Here is a tiny trained network, its code and every weight. The questions are about switching its units off for an input and a class, where a switched-off unit gives its printed mean instead of its output.

import numpy as np


def w(rows, s, z=0):
    codes = np.array(rows[::2]) - 128.0
    scale = np.full(codes.shape[1], s)
    scale[-1] = z or s
    return codes * scale


def f(y):
    return np.maximum(y, 0)


def log_softmax(a):
    a = a - a.max(-1, keepdims=True)
    return a - np.log(np.exp(a).sum(-1, keepdims=True))


def net(x, mask):
    res = np.array(x, float).reshape(1, 6) / 4 @ E
    y = f(res @ A[0][:, :-1].T + A[0][:, -1])
    res = res + np.where(mask, y, B[0][:, -1]) @ B[0][:, :-1]
    return log_softmax(res[-1] @ U[:, :-1].T + U[:, -1])


A, B = {}, {}
E = w([
[137,72,134,44],'x0',
[156,94,7,147],'x1',
[61,47,149,170],'x2',
[129,128,129,128],'x3',
[128,128,129,128],'x4',
[126,129,127,128],'x5',
],0.016)
A[0] = w([
[101,106,96,228,111],'n1',
[158,151,148,55,132],'n2',
[82,121,130,109,76],'n3',
[100,137,173,150,63],'n4',
[198,238,97,124,161],'n5',
[134,133,132,107,102],'n6',
[153,155,113,130,92],'n7',
[109,95,81,214,110],'n8',
[178,141,192,42,135],'n9',
[123,149,189,98,159],'n10',
[175,163,161,27,145],'n11',
[180,100,80,108,47],'n12',
[86,37,179,141,15],'n13',
[128,143,119,128,132],'n14',
[150,110,48,108,174],'n15',
[107,147,192,136,164],'n16',
[107,140,172,135,123],'n17',
[114,153,132,86,125],'n18',
[136,175,166,40,135],'n19',
[149,108,52,115,170],'n20',
[145,68,77,82,87],'n21',
[88,158,242,145,135],'n22',
[138,16,112,26,10],'n23',
[80,94,140,117,84],'n24',
[140,87,160,137,70],'n25',
[90,65,77,198,98],'n26',
[10,32,160,135,160],'n27',
[189,203,88,124,56],'n28',
[83,52,87,38,192],'n29',
[70,155,212,152,63],'n30',
[147,120,99,135,71],'n31',
[118,118,152,65,133],'n32',
[168,99,35,99,23],'n33',
[155,45,126,75,165],'n34',
[147,143,190,97,159],'n35',
[101,214,130,195,116],'n36',
[92,100,144,119,61],'n37',
[146,157,161,52,133],'n38',
[129,120,51,108,144],'n39',
[82,149,148,139,151],'n40',
[128,111,124,118,103],'n41',
[137,212,84,98,168],'n42',
],0.012,0.013)
B[0] = w([
[79,101,103,155,194],'n1',
[99,114,83,124,183],'n2',
[134,143,121,132,135],'n3',
[155,116,144,149,150],'n4',
[179,158,178,106,243],'n5',
[116,130,118,126,134],'n6',
[133,119,139,142,146],'n7',
[75,99,104,152,194],'n8',
[96,129,84,136,204],'n9',
[107,139,89,121,193],'n10',
[95,129,67,142,212],'n11',
[143,169,127,78,160],'n12',
[185,223,92,21,170],'n13',
[134,130,135,122,141],'n14',
[111,113,176,177,228],'n15',
[158,176,128,80,196],'n16',
[151,127,172,121,165],'n17',
[118,125,100,127,151],'n18',
[97,112,67,123,196],'n19',
[125,93,150,169,223],'n20',
[166,127,166,126,178],'n21',
[184,139,171,122,227],'n22',
[193,69,248,204,183],'n23',
[155,140,125,109,152],'n24',
[131,145,134,106,138],'n25',
[89,95,83,181,196],'n26',
[153,97,183,167,251],'n27',
[159,57,213,208,185],'n28',
[138,192,106,64,235],'n29',
[157,94,198,182,186],'n30',
[124,128,126,113,139],'n31',
[94,109,99,150,172],'n32',
[172,205,116,39,184],'n33',
[153,172,126,81,206],'n34',
[113,128,93,123,190],'n35',
[183,164,162,84,189],'n36',
[137,149,127,100,141],'n37',
[95,113,74,124,186],'n38',
[155,109,162,150,203],'n39',
[136,122,108,99,169],'n40',
[127,119,141,143,133],'n41',
[159,144,140,87,213],'n42',
],0.012,0.016)
U = w([
[146,201,144,35,3],'0',
[147,101,206,165,233],'1',
[3,113,65,138,172],'2',
],0.014,0.0014)

Each question gives the input, the list of numbers given to net, and the class t.
The units are the neurons (one row each of A and B). Each row of codes is followed by its name. A weight is (code - 128) times the scale printed after its matrix; where a second scale follows, it is the last column's (A, B and U).
mask holds one flag per neuron, in row order. A switched-off neuron (its flag False) gives its mean, the last column of its row in B, instead of its output. The means were averaged over made-up inputs and are rounded, as every weight is.
A unit's drop is (log p(t) with every unit on - log p(t) with that unit switched off) / (log p(t) with every unit on - log p(t) with every unit switched off).
The circuit of an input: a set's keep is (log p(t) with only the set's units on - log p(t) with every unit switched off) / (log p(t) with every unit on - log p(t) with every unit switched off). Starting from the 12 units with the biggest drops (on a tie, the unit counted first), units are removed one at a time, each time the one whose removal leaves the highest keep (on an exact tie, the one counted first), for as long as the keep stays at least 0.8.
circuit, biggest first: the units of the circuit, biggest drop first
most important unit: the unit with the biggest drop
top k neurons: the k neurons with the biggest drops, biggest first
drop when u is switched off: that unit's drop, to one decimal
input [4,-6,7,-2,-8,1], class 0: circuit, biggest first -> [n13]
input [0,8,-3,1,-7,1], class 1: top 4 neurons -> [n15, n20, n28, n39]
input [-7,0,-1,8,-4,5], class 0: top 2 neurons -> [n27, n23]
input [-5,1,-8,-8,0,-5], class 1: top 2 neurons -> [n28, n29]
input [0,6,8,4,-8,-3], class 2: top 3 neurons -> [n26, n8, n1]
input [-6,1,8,-1,1,6], class 2: top 3 neurons -> [n1, n26, n8]
input [0,6,-3,-6,-5,-8], class 1: top 2 neurons -> [n15, n20]
input [0,-7,0,-1,-2,-2], class 0: top 2 neurons -> [n22, n16]
input [0,6,-2,-6,-2,-5], class 1: top 2 neurons -> [n15, n20]
input [-8,1,-5,-2,8,-7], class 1: top 4 neurons -> [n28, n29, n33, n13]
input [1,-7,5,-1,6,8], class 0: top 2 neurons -> [n13, n16]
input [7,-2,8,-8,-5,-2], class 0: top 2 neurons -> [n13, n29]
input [4,-8,1,-2,-6,1], class 0: top 2 neurons -> [n22, n16]
input [0,3,-6,-4,7,5], class 1: top 3 neurons -> [n28, n29, n13]
input [8,0,-5,-1,2,-3], class 2: most important unit -> n11
input [-8,2,-5,1,-2,1], class 1: drop when n28 is switched off -> 1.8
input [2,-5,-2,0,4,-1], class 2: drop when n3 is switched off -> 0.0
input [-3,1,4,5,8,1], class 2: drop when n23 is switched off -> 0.1
